Below is a small trained network, with its code and all its weights. Each question gives an input and a class and asks what happens when units are switched off, that is, made to give their printed mean instead of their output.

import numpy as np


def w(rows, s, z=0):
    codes = np.array(rows[::2]) - 128.0
    scale = np.full(codes.shape[1], s)
    scale[-1] = z or s
    return codes * scale


def f(y):
    return y / 2 * (1 + np.tanh(0.7978845608 * (y + 0.044715 * y**3)))


def log_softmax(a):
    a = a - a.max(-1, keepdims=True)
    return a - np.log(np.exp(a).sum(-1, keepdims=True))


def net(x, mask):
    res = np.array(x, float).reshape(1, 8) / 4 @ E
    y = f(res @ A[0][:, :-1].T + A[0][:, -1])
    res = res + np.where(mask, y, B[0][:, -1]) @ B[0][:, :-1]
    return log_softmax(res[-1] @ U[:, :-1].T + U[:, -1])


A, B = {}, {}
E = w([
[142,122,179,177,190,53,204,152,128],'x0',
[1,185,212,168,181,82,97,19,145],'x1',
[132,182,214,82,175,187,112,159,171],'x2',
[142,57,116,26,145,129,192,120,124],'x3',
[81,138,149,96,132,158,138,159,87],'x4',
[80,198,125,78,74,155,127,155,131],'x5',
[74,81,116,101,116,153,121,143,7],'x6',
[182,73,110,73,134,120,99,64,235],'x7',
],0.0096)
A[0] = w([
[169,55,86,221,139,153,44,119,111,13],'n1',
[152,171,138,57,110,144,197,164,129,219],'n2',
[38,137,161,104,116,204,53,143,2,142],'n3',
[11,231,137,158,71,114,77,123,67,74],'n4',
[96,12,127,79,129,95,91,66,252,3],'n5',
[52,222,101,152,71,130,77,142,93,149],'n6',
[115,197,185,117,162,212,105,165,250,97],'n7',
[65,58,155,66,113,180,126,236,35,173],'n8',
[182,95,64,152,89,95,189,216,126,75],'n9',
[141,143,187,101,124,162,68,129,137,166],'n10',
[70,134,239,182,199,15,169,101,126,89],'n11',
[204,32,107,133,109,56,60,102,154,231],'n12',
],0.0098,0.0022)
B[0] = w([
[221,136,138,200,135,125,139,131,139,182],'n1',
[67,116,120,53,119,106,129,183,121,186],'n2',
[160,159,138,152,136,138,55,96,27,237],'n3',
[49,135,88,167,101,139,67,115,190,243],'n4',
[102,123,94,59,135,157,147,52,158,233],'n5',
[51,118,107,141,113,161,79,150,161,214],'n6',
[196,135,209,111,145,141,75,155,162,233],'n7',
[147,140,144,96,128,119,123,135,8,229],'n8',
[119,104,102,129,101,109,184,223,124,211],'n9',
[137,114,137,104,160,139,85,135,151,171],'n10',
[70,131,177,158,156,72,201,103,116,252],'n11',
[186,123,89,131,132,158,155,74,177,232],'n12',
],0.017,0.014)
U = w([
[193,103,73,193,95,111,165,167,125,103],'0',
[115,159,118,114,121,138,85,115,15,60],'1',
[145,147,216,52,173,139,94,173,174,79],'2',
[153,91,75,69,149,161,156,57,148,142],'3',
[58,145,211,158,208,1,186,82,130,255],'4',
[44,170,104,175,94,154,59,124,163,78],'5',
[123,91,93,63,92,92,179,221,102,143],'6',
],0.0087,0.0019)

Each question gives the input, the list of numbers given to net, and the class t.
The units are the neurons (one row each of A and B). Each row of codes is followed by its name. A weight is (code - 128) times the scale printed after its matrix; where a second scale follows, it is the last column's (A, B and U).
mask holds one flag per neuron, in row order. A switched-off neuron (its flag False) gives its mean, the last column of its row in B, instead of its output. The means were averaged over made-up inputs and are rounded, as every weight is.
A unit's drop is (log p(t) with every unit on - log p(t) with that unit switched off) / (log p(t) with every unit on - log p(t) with every unit switched off).
The circuit of an input: a set's keep is (log p(t) with only the set's units on - log p(t) with every unit switched off) / (log p(t) with every unit on - log p(t) with every unit switched off). Starting from all 12 units, units are removed one at a time, each time the one whose removal leaves the highest keep (on an exact tie, the one counted first), for as long as the keep stays at least 0.8.
units of the circuit, in order: the units of the circuit, biggest drop first
top k neurons: the k neurons with the biggest drops, biggest first
drop when u is switched off: that unit's drop, to one decimal
input [0,4,2,1,4,4,-2,2], class 2: units of the circuit, in order	[n7]
input [0,-5,-1,7,-7,-6,-1,-2], class 0: units of the circuit, in order	[n9, n12]
input [6,-1,0,7,1,-3,8,4], class 6: units of the circuit, in order	[n3, n8]
input [5,4,-1,1,8,1,7,1], class 1: top 2 neurons	[n3, n8]
input [-8,-1,6,-2,-4,-7,1,0], class 2: units of the circuit, in order	[n7, n4]
input [0,0,2,0,-2,3,3,3], class 2: top 4 neurons	[n11, n4, n3, n12]
input [5,-8,4,-8,-1,-7,3,-8], class 0: top 2 neurons	[n1, n9]
input [-7,4,-5,1,-7,-4,1,-2], class 3: top 2 neurons	[n12, n9]
input [6,-6,1,-3,8,-3,8,5], class 6: top 2 neurons	[n9, n4]
input [5,2,5,-5,5,3,-8,1], class 2: top 2 neurons	[n7, n10]
input [0,-5,2,7,-2,5,8,4], class 6: top 2 neurons	[n2, n9]
input [6,6,-7,-5,-7,6,-2,-7], class 5: top 3 neurons	[n4, n6, n8]
input [7,0,1,8,3,3,1,-3], class 6: top 4 neurons	[n2, n8, n3, n4]
input [-1,5,1,8,-6,-7,1,2], class 3: units of the circuit, in order	[n5]
input [-6,-7,8,-3,3,5,8,7], class 1: top 2 neurons	[n8, n3]
input [1,-6,1,-8,-8,8,3,7], class 0: drop when n5 is switched off	0.1
input [6,-6,2,-7,-6,8,-5,-3], class 6: drop when n9 is switched off	1.1
input [-4,-4,-1,-4,3,-8,7,7], class 0: drop when n1 is switched off	2.0
